Group, then class:
[ 14   2  -1  28   9  -3 -16   2   6   9  -3  -8  10 -10   5   4 -14 -15
  -1   2  -9 -21  -3   3 -10] : (74):D
[ 28  -3  -5  40   8   8   1   4  22  11 -18  -2  20 -16  10   9  -7 -15
  16  -4  -9  -7   6   4  -3] : (74):T
[ 11  11   6  21  -3  10  11   2  13   0  -8  14  15  -3  -1   3  -1  -8
   7 -37 -10   4  15  -9  10] : (74):T
[  7  -5  -6  11  -4  -2  -2   6   3   3  12 -10   7 -12   4   4 -29  -1
   3  -2 -11 -11 -12  19 -15] : (73):W
[ 10  -7  -2  31   4   4   3   4  17   8 -15   1  11  -9   4  16 -12 -17
   8   2  -1  -9   0  -9  -4] : (74):V
[ 13 -13   0  11  -4  11   6  -9  -7   1  -1  -1   2   0   0  -5 -26  -1
   0   5 -12   3 -18  17 -10] : (73):W
[ 22   3   7  -3   8   4 -33  -1   2  -3   8 -20   8 -13   7 -10  15   0
   0  -6   4  -4  12   1 -13] : (82):G
[  6  -2  23  -9  -9  13   3   1  -7   1  -5 -10   0   0  -1  14 -27   6
  -6  -8 -12  -6   8   8  -5] : (73):N
[  7   7  10   8   3   1 -10  -4  25   6  -9  -6  11 -12   1   2   0 -15
  -1  -6  -4  -5  14   4  -6] : (74):T
[  4  11   5  11   0  -1  -2   4  20   4  -8 -11  12  -6  -2   8  -9   3
  -4  -2  -6  14   6   4   0] : (74):D
[ 17   8   3  34   6  -3  -9   7  23  15 -18 -12  16 -12   5   4  -5 -17
   8  -3  -3 -14 -12 -17   7] : (74):V
[ 11  -3  27  -1   9   1 -11  -4   4  -9   7 -20  -2   1   2  -5  18   4
  -3   0  -2  -7   6  -8  -4] : (82):G
[ -8 -10  24 -38 -35  22  27  -3 -17  -8 -21  11   2 -23   6 -11 -75  11
  -6  -4 -29   5 -14  20 -25] : (73):Y
[ -1   4  14  10  -8   1  -5   7  24   4 -13 -16  14 -12   0   7  -7  -8
   4 -10 -16 -12   5   1   1] : (74):T
[ 29 -16  -2  28  10   6 -26   7  -5  -4   5  -5  12 -11  11   0   5  -7
  18  -4  -7  -4  -3  -7 -11] : (82):A
[  7 -25  -2  -2 -23  15  10   0 -23   2 -19   1  -1  -6  22   8 -38  12
   1   6 -16  -3 -25  14 -22] : (73):N
[  3   7   1  37  14   1 -10  16  32  15   1  -4  24  -4  -1   4  17 -19
   9  15   1 -13  11   2  15] : (74):T
[ 17  -3   1  34  -9   7   1  15  25  16 -19   5  14 -11   9   6   2 -14
   7   2   1 -14  -5   2  12] : (74):V
[-13   7 -12   8   7  -3   0   4  15   7  -8   1  19   5 -12   8  -2  -4
   0   0  -2  -7  -1  -1   5] : (74):V
[  2  -3   6 -17 -10   3  21  -3 -13  -5   6   3  -3   1   7   1 -21   8
 -11   0   3   2 -10   9  -4] : (73):Y
[21 -5  1 10 12 -2 -7  4 -3  9  3 -8  0 -7  1  2 -8 -8  4  1 11 -7 -4 -3
 -7] : (73):W
[  7  -4  -1   1  10   1   3  14   7   6  19 -14   0  -1   4   6  -9 -11
   5  -6   3   4   1  11   3] : (73):W
[ 10   6   3   1   3  -1 -13  -2  -8   9 -14 -14   1 -14  -6   7 -16  -7
   2  -4  -4 -13 -10  11  -1] : (73):N
[  2   5  16   3  -8  -5  -8   7  22   3 -14  -6   6  -7  -6   5  -6 -17
  -9 -10   1 -17  -6   4  11] : (74):V
[ 17 -11  -2  26   8   7 -19  -5  53   5   0  -9  10   5   5   2   7 -12
 -58   0 -10 -12  -7   3 -15] : (82):G
[-14 -17  -3  15   8   8 -19   5   8   2   5 -10   3   2  17   1  17   0
   3   3   0  12   9  -1 -22] : (82):G
[ -6  13   4 -30   7  -3 -10   7   4   2  -9  -6   8 -11  -4  -2 -17  -1
 -13  -8 -13 -24 -12  13  11] : (73):Y
[  7  -1  13  -6   5  -1 -24   8   2   8 -13 -14   8 -11   3  -9  25 -11
  -3   2 -10 -15 -14  15   6] : (73):Y
[ 18  -3  11  18  -3   4  -5   0  20   7  -5  -6   7 -13  -8   5   8 -13
   7  -3  -4 -18   4 -16   2] : (74):D
[-15   0  26  11   4 -11 -11   5  22   0 -18 -13   8 -21  -7   6 -21 -13
 -14  -6 -13 -16  10  -9  -9] : (74):D
[  4   5   1   7  -1   0  -5   1  22   4   0  -2  14 -10  -7   1   1 -16
   6   0  -7  -2  10   1   0] : (74):T
[ 22   4   8   8   1   3  -6  -3  10  -9   3  -6  24 -13   3  -7  18  -8
  20  -8 -13   0  18  -7 -15] : (82):A
[  8   6  16  29  15   0 -15   3  32  12  -5 -16  19 -18   2  10   4 -26
  10  -3  -2 -15   9  -6   8] : (74):T
[  1   2  13 -23  -5  -1  -9 -11  -6  -5  -3 -13   3  -6  13  -4 -15   8
 -11  -8 -11 -17  -1  18 -24] : (73):N
[ 10   3  -1   3  10  18  -9   0  -6   1  -7 -15   2 -28   2   1 -13  -5
   1   5   3  -5 -16  16  -5] : (73):Y
[  6  -5  12  -1   8  -4 -11  -1   6   7  -9 -10  13 -26   6   3 -21 -13
  -7  -1 -19 -11 -14  20   7] : (73):Y
[ 13  -3  -7  10   4  -4  -1  -1  -9  14  29 -18   2  -3   5   0 -19  -8
   7  -6 -13 -16 -18  12   1] : (73):Y
[ 21  -8   4  30  26   4 -15   0  11  11 -14 -13   9 -16   2   7  10 -20
  14   3  -1 -18   6   2   0] : (74):D
[ 14 -17  -4  20  13  -1 -11  -1  12  -3   7 -10   4   4   6  -2  -3  -3
   4  -7  -6  -2  11   5 -18] : (82):G
[  1  -5  16  19   1  12  -1   7   9  23 -20   2  19 -21  -5  11  -5 -14
  12   3 -12 -18 -12   3   5] : (74):V
[ 17 -14   0   9  -1   5  -3 -11 -12  13  -6  -3  -2  -9  -2   4  -4  -7
   6 -11   1 -19 -19   2  -6] : (73):N

Group, then class:
[-12  13  -9  -8  31   4  -2  21  -1  -1  -2  -9  -7 -15  12  -1   4   6
   5  -6 -20  -4  39   1  11] : NQ:Pj
[  0 -16  -5   5 -18  -5  -1 -25  -2  13   5   7  14  -1 -11   1  -8  26
   4   8  -1  -4   1 -10   9] : GB:Hs
[  0 -16 -15   0 -10   2  -4  -6   0  12 -23   5  23 -11   2 -11  16  27
  14  -4   5   1 -20 -39   2] : GB:Hs
[-12  -7   8  -5  39 -56  -5  20   4  22  19   0 -11  -1 -24 -17 -20  12
  12  11 -17  -4  49  -3  23] : CP:DM
[-14  -3  -1 -17  52 -10   5  -1  12  12   1 -14 -21 -18 -13  -4   0  -6
 -12   0  -2  17  31 -29  13] : Ng:Sc
[-17   4   1  -3  33 -27  -1  21  -4  -3  10 -17  16  -1 -15  -2  -7   2
  -5  -3 -13  -9  20 -11  18] : CP:DM
[ -7  17  -9   8 -11 -15   7  -4  13  19  -2  13  10   2 -12   1   9   5
 -12 -19  -8 -12   9 -11   7] : CP:DM
[ -4 -49   7   5  10 -23   8   1   6   5  -6  -2  -4  -4 -22  -6  -4   9
   0  12  -2  -6   4 -26  22] : GB:Hs
[-11 -35  -1  -1  45  -7   3  -6   4   1   4 -10   5  -7  -9   0  -3   8
   2   4   5   6 -13 -35   3] : GB:GP
[-11  -4  -2   5  18 -22   1   4   3   5   5  -2  20  14  -8   3   8   2
 -12 -10 -14  -7  25   3  -2] : CP:DM
[-11  14  -6  -7  28   9   0   8  -1   6  -2  -9  23  -1   1   3  16   4
  -5  -4 -11  -2  12   4   7] : NQ:Gt
[ -2  25  -8   2  26  21  -2  14   2   8   9 -11  -8  -4 -10   8  -5 -19
  -4 -16 -25  -1  -5   6 -37] : Ng:RT
[ -7  21 -17   2  30   3  11  28  -2  13   6   2  27   3  16   1  19   3
   8 -24 -26  -5  20  -8 -22] : NQ:Gt
[  1 -12  -1   7  25  11   1   0   3  -1 -10  -5   3 -14  -4   2   3   7
   5  10   7   1 -23 -41   8] : GB:GP
[ -6  -6  -8   2   9 -16   6  16  -5   1   9   4  -2  -4  -4  -6   1  -9
   3  -4 -14  -2  11 -13  -7] : CP:BP

Group and class of each row:
[-18  -7  -6   7  -5 -13   3 -13 -21  -4 -34  10  -4  -8   0  37   3   2
  17 -12   1  -2 -20  17 -28] : [90]:Bh
[ 12   0  -7   2  -8   8   1  -2 -15 -22 -19   5   4   6 -10  13  -3   4
   4 -11   9   9  -7  -2  -5] : [88]:Ft
[ 17   7 -13  12 -12   3   6   1 -19  -2 -13  11   3   4   4  14  -1   1
   2  -2   3  12 -29   7 -19] : [88]:Ft
[ 11 -10 -20   8   5 -32  -2  -5 -10  -2  11   6   1  -5   5  24  -5  -3
 -11   0   3  10 -12   3 -10] : [86]:LS
[  6  -4   2   2  -8  24   9 -11 -18 -15 -46   5   8  -6   1  26  -2   2
   4  -9   6 -20  -6  10 -10] : [90]:Bh
[ 16   7 -19   5   1 -33   5  -5  -5  -2  -2  -6   1   0   4  33   2  -3
  -6  -6  13   9 -23   5 -17] : [86]:LS
[  7   1 -11   9  -1   9   4  -1 -16 -13  -9   1  -1   1  -6  10  -7   6
   4  -1  10  11  -1  22  -8] : [88]:Ft
[ 34  10 -32  14  -5   9  -3   6 -22 -17 -15  14  13   5   5  26  -8 -11
  -3  18  25  16 -26   9 -31] : [89]:GJ
[  9   7  -3  -2 -10  -1   1   9 -24 -12 -24   4   4   2   4  19   5   0
   0  -6  28  17 -15   0  -9] : [88]:DD
[  6   0   0   2  -2  -9  -5   7 -13 -17 -17   2   2   1   3  10  -3   1
  -2  -9  18  10  -8   6  -4] : [88]:Ft
[ 24  -8 -38   3   4  14   0   3  -2 -29   0  10  10   3   2  21  -1  -5
 -13  10   7  12 -22   6 -11] : [89]:BC
[ 13  -3 -17  -4   0   0   3  -4  -8 -21 -22  -3   9   0   4  23  -6   5
   1  -8   6  14  -5   7 -13] : [86]:Zh
[ 10 -15 -10   9   5 -20  -3  -9 -21  -5   3  15   0  -8  10  36   0  -3
  -4  -9  19   5 -14  13  -7] : [86]:LS
[ 15 -11 -42   7   5  13 -10 -11 -12 -11 -21   2   5  10   0  31  -8   2
  -8   2   9  20 -17  -1 -16] : [89]:BC
[ 23   1  -6 -20  -7 -16  10  -2  -3  -7 -11  -1 -15   7  -2  22   4  -9
   1  -7  -5   0 -18  10  -9] : [90]:Jn
[ 10  -2 -10   0   5   0  -7  -8 -16 -14 -20   4  19 -13  -9  27   0  -8
  -6   3   3  10 -15  12 -13] : [89]:SR
[ 19  -4 -17  24   2  -2   6 -12 -18  -9 -34   7   1  -6   4  19  -1  10
   4  -7  -6   9 -18   4 -17] : [90]:Bh
[ 15  -4  -6   2  -3  -9 -30   1 -25 -22 -27   0   2  -3   1   3  -2   1
   4  -9  17  13 -10  12 -15] : [88]:Ft
[  6  -5 -31  -5  -3   1   3  -8 -17  -9 -18   4  -4   0   0  24  12   2
  10  -2  10  14 -10 -10 -11] : [88]:DD
[ 14  -5 -10  -1  -6  -8   0  -4 -28 -34 -23   7   6   5  -5  31  -2  -2
   6  -8  26  17 -23   8 -16] : [88]:Ft
[ 20   1  -9  -6  -2 -11   7  -5  -9 -11 -28  -5  -8  -8  -5  19  20  -2
   5  -7  -2   8 -11   8  -8] : [90]:Jn
[ 16  -1 -26   2  -3   1   7  -5   0 -11 -18   6  18  -2   7  23   2  -7
 -10   0  11   0 -15   7  -8] : [86]:Zh
[ 21   4 -23   1   0   8   3   7 -10  -1   3   6  14   3  -5  14  -5 -11
   1  22  17  19 -18   4 -24] : [89]:GJ
[ 24  -3 -18   5   2  -9   3  -7 -13  -9 -16  -4   0  -7   1  25  -4  -2
  -6  -2   7  10 -13  20  10] : [86]:Zh
[ 21   3 -10   6   2   2  -9   7 -12 -11 -23  -3   8  -1 -16  19 -12   1
  -6  10   1  17 -15   7 -11] : [89]:SR
[  7  -1  -6  15 -16  -1   3   1 -16 -11 -18  27  -9  -6   6  19  -1   7
  10 -19  14   9 -12   2 -10] : [90]:ZZ
[  5  -5 -11   8  -4 -10  -2  -2 -26 -24 -46  16  -2  -9   7  35  -1   2
  10 -15   6  12  -8  25 -11] : [90]:Bh
[  9  -2 -19   5  11  15   3   5   9  -3  31  -1   9 -12   6   6 -12 -11
  -4  11   1   2  -6   0   3] : [89]:GJ
[ 11   5  -5  -3  -4  -5  -5   1 -26 -14 -12   2  -1  10   1   9 -12  -9
   3  -3  22  15 -27   2 -19] : [88]:DD
[  8  -2 -18  -1  -6 -12   3  -8 -15  -2 -29   8  -2  -1  -1  26   1   7
  14  -9   1   5 -20   6 -14] : [90]:Jn
[  9   5 -12  -9   2   2   2   8 -17 -15 -24   1   7   2  -6  15   4 -11
   4   3  17  12 -16   2 -13] : [88]:DD
[ 22 -12 -24   4   4 -19   2 -10 -15  -9 -22   1   7   1  -2  28  -2   7
 -14 -13   1  11 -15   1 -10] : [86]:Zh
[ 11   7 -14   7 -15   8   4  -5  -2  -5 -31  10 -10   3  -8  15   0   6
  -1  -6   2   5  -7   3  -3] : [90]:ZZ
[ 14   3  -3 -12   1  -9 -14  12 -12 -20  -8  -3   6  -4   2   7  -3  -2
  -1 -11  19   5  -7  15 -12] : [88]:Ft
[ 10  -1  -6  -4  -1 -14   3  -7 -11 -18  -3   8  -4   4  -1  18   8  -2
   9  -5  22  11   1   3 -14] : [88]:Ft
[ 23  -2 -31  15 -15   9  -6  12 -19  -6   5   9  17  -5  18  16   3  -4
  -7  13   4  11 -17 -68 -22] : [89]:GJ
[  5  14  -7   1  -8  13  12   1 -23  -9   9   3  -1   0   5   7  -4  -5
   4   5  16   9 -24  -1 -22] : [88]:NJ
[ 31 -25 -21   4   1 -10   5 -13 -16  -3 -14   5   4  -1  -7  28   1 -17
  -2  10  -3  14 -17  13 -19] : [86]:QR
[ 16  -2 -30  -5   4  12   5   6 -16 -13  -6   9  16 -12  -5  26  -6 -10
   0  13  25  19 -22   7 -23] : [89]:GJ
[ 11  -5 -20   4  -1  -2  -5   0  -6  -4   1   1   0   0   0  27  -5  -2
 -11   2   6  10 -20  -2 -14] : [86]:LS
[  8  -2  -9   8 -16   8  -2 -34 -21 -12 -18  13  -3  -1   0  21   8  -1
   3  -4   5  10 -12   2  -8] : [90]:ZZ
[ 24 -11 -17   7  14 -30  16 -12 -13  -8 -19  -7  -2 -11  -4  33   2  -2
  -4  -1  -8  12 -15   7 -13] : [86]:QR
[  4   8 -19  -3  -3  14  -2  -3 -21 -12 -12  -5  -1  12  -1  11  -6   1
   0  -8  19  10 -13  -2   1] : [88]:DD
[ 15   0   3  10 -11  -5   5   2 -20  -6 -13   5  -4  -3  -4  13   1   2
  20  -9  -2   5  -4  17 -20] : [90]:ZZ
[ 20   6 -31  -8   2  14   1  -3 -14 -18 -31   4  14   6   3  22  -7  -2
  -1  12   9  13 -20  15 -22] : [89]:BC
[  1  -6 -27  -5   4  11   3  -4  -9 -15 -30  17   0  -8   0  12  -5  -6
  -9  -5  11 -12  -9  -4 -13] : [88]:Ft
[  7  -9 -22   8   3  16 -11 -11  -4  -4  -8   9  13   1   6  18   2  19
 -32  16   9  15  -5   9   1] : [89]:BC
[  7   6   7  -4  -7  -5   3   5 -33 -13 -18   1  -7  -4  14   9   7  -2
   8 -12  23  12 -10   8  -5] : [88]:Ft
[  8  -9  -1  -1  -7 -12   3 -10 -15 -12  -2  -3  -7   3   4   9 -10   3
   1 -10  15  15  -4  -3  -2] : [88]:Ft
[ 18  -5  -8   8  -7  -5 -11  -3 -19 -17 -40   8   2  -5  -2  15  -2  -7
  -1 -17   9   6  -6  11 -15] : [90]:Bh
[ 12   1  -2   9  -8  -2   3  -1 -16 -10 -18  13  -4  -1   3  17  -3   5
   5  -8  -1   4 -11  14 -10] : [90]:ZZ
[ 15   1 -34   5   1  11  -1  -2 -14  -8  -8  -3  17   7   1  22  -9 -28
  -7   4  14  15 -20  -1 -15] : [89]:BC
[ 23 -18 -11   9   4 -26  10   5 -10   0  -3   1   1   0   6  34   1  -5
 -10  -9  -2   9  -9  14  -8] : [86]:LS

Group, then class:
[-12  14  11  -4  12   0  -6  12   3  16  16  12   8  16  -7 -12   7  15
   5  -2  11  11  -3  -4  13] : CF:<65>
[  4   4   7   1  29 -14   1   4  -1   1   6   7   6   3 -11 -11   6   7
   0   1  -1   3   7  -8  11] : QP:<70>
[ -3  -7   4  -4   7  -2   1   1   0  -4  -1   2 -13  -7  -1   0  -3   3
   3  -5  11  -5   1   5  -7] : Zd:<55>
[-12  -2 -11  14   1  -2  11  -9  13 -12   0  -2  -1   2 -16 -26  -5   6
  12  -6   2  -4   7   5 -20] : CQ:<66>
[-28  12   7  14  11 -23 -11  -1  13  -6  14  12   6  14 -10 -25   4   7
   7  -2  -4  13  10 -10  11] : QP:<70>
[ -8 -10   9   0   6  -7  -6   0  -4   7  -2  17   4   1  -8 -14   2  10
  -3  -5   5   8  12  -1  -2] : CQ:<76>
[-29  -2   2  13   5   0   0  -8   6 -13 -12  -1 -19  -3   2   0  -6 -12
   0  -8  15  -1   8  14 -10] : Zd:<56>
[-10   5  14   1  20 -15 -12   3   4   6  11  12   6   8 -12 -25   2  11
   4  -4   6  14  13 -14   3] : CQ:<66>
